Below are the code and all the weights of a small trained network. Each question names an input and a target symbol and asks about switching units off, where a switched-off unit gives its printed mean instead of its output.

import numpy as np


def w(rows, s, z=0):
    codes = np.array(rows[::2]) - 128.0
    scale = np.full(codes.shape[1], s)
    scale[-1] = z or s
    return codes * scale


def norm(h):
    return h / np.sqrt((h * h).mean(-1, keepdims=True) + 1e-5)


def f(y):
    return y / 2 * (1 + np.tanh(0.7978845608 * (y + 0.044715 * y**3)))


def softmax(a):
    e = np.exp(a - a.max(-1, keepdims=True))
    return e / e.sum(-1, keepdims=True)


def log_softmax(a):
    a = a - a.max(-1, keepdims=True)
    return a - np.log(np.exp(a).sum(-1, keepdims=True))


def net(x, mask):
    ids = ['ΓΘΛΣΩαεημπτφ'.index(c) for c in x.split()]
    T = len(ids)
    res = E[ids] + P[:T]
    u = 0
    for l in range(3):
        q, k, v = (norm(res) @ M[l].T for M in (Q, K, V))
        z = softmax(np.where(np.tri(T) > 0, q @ k.T / 2**0.5, -1e9)) @ v
        res = res + np.where(mask[u], z, O[l][:, -1]) @ O[l][:, :-1]
        u += 1
        y = f(norm(res) @ A[l][:, :-1].T + A[l][:, -1])
        res = res + np.where(mask[u : u + 4], y, B[l][:, -1]) @ B[l][:, :-1]
        u += 4
    return log_softmax(norm(res)[-1] @ U[:, :-1].T + U[:, -1])


Q, K, V, O, A, B = {}, {}, {}, {}, {}, {}
E = w([
[84,44,158,93,200,96,96,138],'Γ',
[146,92,156,121,174,74,194,155],'Θ',
[166,39,200,185,130,183,27,200],'Λ',
[131,123,42,100,126,128,165,119],'Σ',
[165,98,188,140,110,170,118,94],'Ω',
[87,34,153,194,129,103,119,37],'α',
[46,121,158,125,153,179,136,162],'ε',
[169,158,134,134,132,133,133,108],'η',
[55,105,105,180,7,116,48,164],'μ',
[135,127,96,124,170,102,173,107],'π',
[122,106,62,144,152,221,89,12],'τ',
[145,170,88,151,160,141,107,85],'φ',
],0.02)
P = w([
[124,61,62,137,44,152,204,189],'0',
[96,14,125,163,132,150,182,253],'1',
[143,78,87,166,146,192,167,188],'2',
[111,125,89,152,130,136,181,164],'3',
[137,175,96,168,134,141,148,158],'4',
[130,144,132,118,155,98,178,177],'5',
[163,176,99,117,180,140,143,149],'6',
[159,211,120,84,157,115,149,126],'7',
[195,242,146,86,177,106,110,133],'8',
[204,250,142,39,186,99,125,103],'9',
[164,243,54,58,161,129,172,79],'10',
],0.0065)
Q[0] = w([
[149,76,81,30,54,131,95,145],'0.h0',
[162,134,159,108,254,170,139,89],'0.h0',
],0.0076)
K[0] = w([
[182,101,91,145,107,128,131,171],'0.h0',
[142,206,206,2,212,97,96,95],'0.h0',
],0.0075)
V[0] = w([
[167,140,170,39,121,252,136,171],'0.h0',
[10,190,195,126,237,152,185,178],'0.h0',
],0.0045)
O[0] = w([
[82,172,243,71,183,73,168,203,147],'0.h0',
[13,165,188,53,155,245,196,62,255],'0.h0',
],0.011,0.0041)
A[0] = w([
[133,253,92,131,175,110,78,138,254],'0.n0',
[72,144,128,153,209,125,141,187,121],'0.n1',
[73,76,70,95,162,232,179,184,239],'0.n2',
[198,198,120,112,197,97,220,212,61],'0.n3',
],0.0066,0.0029)
B[0] = w([
[56,111,77,149,42,102,178,89,160],'0.n0',
[189,172,151,129,189,194,11,155,168],'0.n1',
[140,222,190,149,2,13,122,138,255],'0.n2',
[42,124,80,157,157,66,148,165,156],'0.n3',
],0.0078,0.0091)
Q[1] = w([
[127,121,179,78,95,186,119,131],'1.h0',
[14,197,255,115,156,140,215,44],'1.h0',
],0.0055)
K[1] = w([
[101,192,106,164,236,26,86,173],'1.h0',
[67,232,229,65,221,168,128,2],'1.h0',
],0.0047)
V[1] = w([
[180,2,213,4,191,73,149,33],'1.h0',
[93,99,138,138,219,108,221,29],'1.h0',
],0.0053)
O[1] = w([
[164,243,103,190,147,47,19,123,4],'1.h0',
[255,67,21,230,224,134,138,71,119],'1.h0',
],0.0091,0.0018)
A[1] = w([
[85,153,58,88,103,155,141,95,189],'1.n0',
[212,103,190,73,123,100,157,117,194],'1.n1',
[58,160,141,2,165,152,94,113,28],'1.n2',
[174,137,44,109,94,71,121,136,4],'1.n3',
],0.0074,0.0031)
B[1] = w([
[63,187,177,141,116,111,116,194,252],'1.n0',
[4,204,2,251,91,197,69,55,178],'1.n1',
[144,97,242,30,127,131,72,144,242],'1.n2',
[114,181,227,88,150,132,153,236,136],'1.n3',
],0.0083,0.0038)
Q[2] = w([
[235,53,145,41,49,183,96,254],'2.h0',
[150,224,49,176,96,149,106,60],'2.h0',
],0.0069)
K[2] = w([
[118,95,128,178,33,109,125,224],'2.h0',
[108,142,94,122,253,58,128,84],'2.h0',
],0.0062)
V[2] = w([
[178,253,50,237,98,101,168,184],'2.h0',
[124,208,48,55,21,253,59,148],'2.h0',
],0.0054)
O[2] = w([
[66,142,161,167,208,200,142,89,32],'2.h0',
[180,225,4,90,215,183,98,183,253],'2.h0',
],0.011,0.0013)
A[2] = w([
[198,152,113,97,88,94,68,255,80],'2.n0',
[165,146,60,227,50,78,167,106,251],'2.n1',
[238,46,213,115,212,185,81,176,186],'2.n2',
[107,93,171,123,145,51,32,78,183],'2.n3',
],0.0066,0.0028)
B[2] = w([
[183,165,144,208,155,122,201,50,180],'2.n0',
[232,81,62,69,204,78,87,95,253],'2.n1',
[223,183,114,180,112,47,251,150,166],'2.n2',
[214,152,51,10,120,94,125,144,215],'2.n3',
],0.012,0.0033)
U = w([
[222,171,130,63,98,71,50,143,85],'Γ',
[110,90,206,182,70,90,134,46,110],'Θ',
[189,166,163,204,95,137,164,143,243],'Λ',
[91,108,104,118,143,142,118,123,195],'Σ',
[90,175,110,183,196,103,30,172,36],'Ω',
[184,6,147,86,94,96,121,76,208],'α',
[67,186,241,100,78,165,129,117,38],'ε',
[80,76,123,156,140,102,93,144,194],'η',
[92,98,85,139,33,122,88,158,254],'μ',
[111,118,122,182,164,157,186,63,142],'π',
[150,146,65,120,193,171,114,171,57],'τ',
[139,96,63,101,159,190,174,159,128],'φ',
],0.011,0.0029)

Each question gives the input, a string of symbols that net reads in full, and the target symbol t.
The units are the heads (2 rows each of Q, K, V and O) and the neurons (one row each of A and B). Each row of codes is followed by its name. A weight is (code - 128) times the scale printed after its matrix; where a second scale follows, it is the last column's (O, A, B and U).
mask holds one flag per unit, layer by layer, with each layer's heads first. A switched-off unit (its flag False) gives its mean, the last column of its rows in O or B, instead of its output. The means were averaged over made-up inputs and are rounded, as every weight is.
A unit's drop is (log p(t) with every unit on - log p(t) with that unit switched off) / (log p(t) with every unit on - log p(t) with every unit switched off).
The circuit of an input: a set's keep is (log p(t) with only the set's units on - log p(t) with every unit switched off) / (log p(t) with every unit on - log p(t) with every unit switched off). Starting from the 12 units with the biggest drops (on a tie, the unit counted first), units are removed one at a time, each time the one whose removal leaves the highest keep (on an exact tie, the one counted first), for as long as the keep stays at least 0.8.
circuit, biggest first: the units of the circuit, biggest drop first
unit that matters most: the unit with the biggest drop
top k neurons: the k neurons with the biggest drops, biggest first
k most important neurons of layer l: the k neurons of layer l with the biggest drops, biggest first
input π α Θ, target α: top 4 neurons -> [2.n1; 0.n2; 1.n0; 0.n3]
input η τ η π φ ε Ω Γ α Θ τ, target Θ: circuit, biggest first -> [2.h0; 1.h0; 0.n2]
input η Γ φ φ, target φ: top 2 neurons -> [0.n2; 2.n1]
input τ ε η Θ Σ μ Λ Θ π π, target π: unit that matters most -> 1.h0
input Γ Γ Σ, target Λ: circuit, biggest first -> [2.n0; 0.h0]
input π ε π Γ ε Θ, target ε: circuit, biggest first -> [0.h0; 2.n1]
input π μ φ η, target φ: circuit, biggest first -> [1.h0; 2.h0]
input ε ε Λ α π, target α: top 4 neurons -> [0.n2; 2.n1; 0.n0; 1.n1]
input ε π Γ Ω, target Γ: 3 most important neurons of layer 0 -> [0.n2; 0.n0; 0.n3]
input Ω Σ μ τ ε Ω Θ, target Ω: top 2 neurons -> [1.n1; 0.n3]
input Γ π ε π Γ ε φ Σ Ω Ω, target Ω: circuit, biggest first -> [1.n1; 0.n2; 0.h0]
input μ π Λ τ ε μ α Θ π Ω, target π: circuit, biggest first -> [1.n1; 1.h0; 2.h0]
input μ π η ε π φ, target π: 2 most important neurons of layer 2 -> [2.n3; 2.n1]
input π Ω η Θ τ ε Σ π ε ε η, target ε: circuit, biggest first -> [0.h0]
input π ε Γ ε ε Λ π ε π Ω, target π: circuit, biggest first -> [1.h0; 1.n1; 0.n2]
input ε Θ Ω π τ ε α Ω, target α: circuit, biggest first -> [2.h0; 1.h0; 1.n0]
input Σ Θ Λ Σ π τ τ π, target τ: 2 most important neurons of layer 0 -> [0.n3; 0.n0]
input π Λ Θ Σ ε π Σ Θ Θ, target Θ: circuit, biggest first -> [2.h0; 0.h0; 1.h0]
input η μ ε Ω η Γ π α φ, target α: 2 most important neurons of layer 0 -> [0.n0; 0.n2]
input μ Σ μ ε Γ τ, target Γ: unit that matters most -> 2.h0
